Below are the code and all the weights of a small trained network. Each question names an input and a target symbol and asks about switching units off, where a switched-off unit gives its printed mean instead of its output.

import numpy as np


def w(rows, s, z=0):
    codes = np.array(rows[::2]) - 128.0
    scale = np.full(codes.shape[1], s)
    scale[-1] = z or s
    return codes * scale


def norm(h):
    return h / np.sqrt((h * h).mean(-1, keepdims=True) + 1e-5)


def f(y):
    return y / 2 * (1 + np.tanh(0.7978845608 * (y + 0.044715 * y**3)))


def softmax(a):
    e = np.exp(a - a.max(-1, keepdims=True))
    return e / e.sum(-1, keepdims=True)


def log_softmax(a):
    a = a - a.max(-1, keepdims=True)
    return a - np.log(np.exp(a).sum(-1, keepdims=True))


def net(x, mask):
    ids = ['βημξπω'.index(c) for c in x.split()]
    T = len(ids)
    res = E[ids] + P[:T]
    r = norm(res)
    for j in range(2):
        rows = slice(2 * j, 2 * j + 2)
        q, k, v = (r @ M[0][rows].T for M in (Q, K, V))
        z = softmax(np.where(np.tri(T) > 0, q @ k.T / 2**0.5, -1e9)) @ v
        o = O[0][rows]
        res = res + np.where(mask[j], z, o[:, -1]) @ o[:, :-1]
    y = f(norm(res) @ A[0][:, :-1].T + A[0][:, -1])
    res = res + np.where(mask[2:6], y, B[0][:, -1]) @ B[0][:, :-1]
    return log_softmax(norm(res)[-1] @ U[:, :-1].T + U[:, -1])


Q, K, V, O, A, B = {}, {}, {}, {}, {}, {}
E = w([
[163,123,139,123,51,176,84,225,38],'β',
[161,173,55,129,188,128,231,150,63],'η',
[151,211,186,49,111,231,128,171,145],'μ',
[155,248,184,118,212,169,101,70,116],'ξ',
[66,186,145,196,20,128,191,81,65],'π',
[37,134,67,108,97,253,193,129,72],'ω',
],0.012)
P = w([
[182,167,168,93,123,105,173,159,77],'0',
[114,190,198,106,158,155,154,119,2],'1',
[150,178,106,162,117,107,120,181,117],'2',
[94,152,218,123,159,160,120,92,43],'3',
[162,156,101,184,142,140,115,144,143],'4',
[86,135,173,99,119,169,120,65,61],'5',
[157,135,96,147,144,121,100,108,167],'6',
[76,99,148,112,142,185,148,59,114],'7',
[138,121,109,131,139,142,100,87,199],'8',
[150,124,175,99,135,182,187,137,31],'9',
],0.012)
Q[0] = w([
[144,55,105,138,118,2,93,148,249],'head 1',
[106,29,155,77,169,110,125,107,100],'head 1',
[159,107,43,112,151,71,102,164,187],'head 2',
[145,108,130,136,100,93,117,130,168],'head 2',
],0.012)
K[0] = w([
[108,196,174,122,145,154,160,164,9],'head 1',
[223,221,153,133,124,100,117,194,101],'head 1',
[130,206,169,96,144,158,138,126,12],'head 2',
[101,158,114,134,92,124,151,126,75],'head 2',
],0.011)
V[0] = w([
[106,120,176,235,1,51,174,45,113],'head 1',
[109,35,85,80,64,240,239,193,127],'head 1',
[150,63,221,118,97,197,26,162,101],'head 2',
[182,34,48,156,131,87,115,188,83],'head 2',
],0.008)
O[0] = w([
[214,107,167,108,178,231,59,135,75,254],'head 1',
[112,26,139,147,135,44,1,56,153,191],'head 1',
[152,133,110,124,29,165,140,33,176,75],'head 2',
[98,146,44,103,191,133,207,11,83,39],'head 2',
],0.01,0.0096)
A[0] = w([
[106,2,93,148,182,48,14,47,160,108],'neuron 1',
[161,49,65,103,134,119,71,182,217,78],'neuron 2',
[247,98,185,39,178,210,64,152,123,121],'neuron 3',
[180,65,70,117,193,196,96,129,64,4],'neuron 4',
],0.0078,0.0032)
B[0] = w([
[107,209,8,226,129,173,33,169,143,199],'neuron 1',
[157,137,104,116,135,119,135,239,148,141],'neuron 2',
[149,77,158,42,87,182,134,174,78,247],'neuron 3',
[69,123,187,125,82,159,102,171,140,168],'neuron 4',
],0.011,0.014)
U = w([
[197,163,98,99,100,142,119,15,103,163],'β',
[86,128,140,75,212,40,121,128,59,157],'η',
[92,105,205,102,62,35,93,125,154,121],'μ',
[146,255,124,129,116,144,166,182,128,4],'ξ',
[203,82,155,96,149,193,82,136,61,175],'π',
[109,148,128,193,176,122,7,125,134,145],'ω',
],0.0077,0.0025)

Each question gives the input, a string of symbols that net reads in full, and the target symbol t.
The units are the heads (2 rows each of Q, K, V and O) and the neurons (one row each of A and B). Each row of codes is followed by its name. A weight is (code - 128) times the scale printed after its matrix; where a second scale follows, it is the last column's (O, A, B and U).
mask holds one flag per unit, heads first, then neurons. A switched-off unit (its flag False) gives its mean, the last column of its rows in O or B, instead of its output. The means were averaged over made-up inputs and are rounded, as every weight is.
A unit's drop is (log p(t) with every unit on - log p(t) with that unit switched off) / (log p(t) with every unit on - log p(t) with every unit switched off).
The circuit of an input: a set's keep is (log p(t) with only the set's units on - log p(t) with every unit switched off) / (log p(t) with every unit on - log p(t) with every unit switched off). Starting from all 6 units, units are removed one at a time, each time the one whose removal leaves the highest keep (on an exact tie, the one counted first), for as long as the keep stays at least 0.8.
units of the circuit, in order: the units of the circuit, biggest drop first
top k neurons: the k neurons with the biggest drops, biggest first
which heads matter: for each layer, one digit per head in row order, 1 if its drop is at least 0.15 and else 0, layers parted by /
drop when u is switched off: that unit's drop, to one decimal
input μ ξ ω ω μ ω, target μ: which heads matter -> 10
input π π ξ β π η π ω μ, target ω: units of the circuit, in order -> (head 1; neuron 1)
input β μ ω π π ξ β π β ξ, target β: units of the circuit, in order -> (head 2)
input ω ξ π, target ω: top 2 neurons -> (neuron 3; neuron 1)
input β π ω π ω π π ω μ η, target μ: which heads matter -> 11
input ω β η ω, target η: which heads matter -> 11
input ξ β π ω π π η ξ, target η: units of the circuit, in order -> (head 1; head 2)
input π π μ π π η π μ η π, target η: units of the circuit, in order -> (head 2; head 1)
input ω π μ π π π μ β, target μ: which heads matter -> 10
input ξ π π π η η, target η: which heads matter -> 10
input η ω π ω π ξ β ω, target β: which heads matter -> 01
input π μ π π η ξ μ, target ξ: top 2 neurons -> (neuron 3; neuron 4)
input π β μ π, target μ: units of the circuit, in order -> (head 1; neuron 1)
input π ω β, target ω: top 2 neurons -> (neuron 3; neuron 1)
input π π μ ξ, target μ: which heads matter -> 11
input ω π μ β β π μ π, target μ: units of the circuit, in order -> (head 1)
input ξ ω η μ, target η: top 2 neurons -> (neuron 1; neuron 3)
input ξ π π π η π, target η: top 2 neurons -> (neuron 1; neuron 3)
input ξ π ξ η ξ η, target ξ: drop when head 1 is switched off -> 1.1
input π π ω π η ω, target η: drop when head 2 is switched off -> 0.4
input π π ω ω β μ, target β: drop when head 2 is switched off -> 1.0
input π β ξ β, target ξ: drop when neuron 1 is switched off -> 0.0
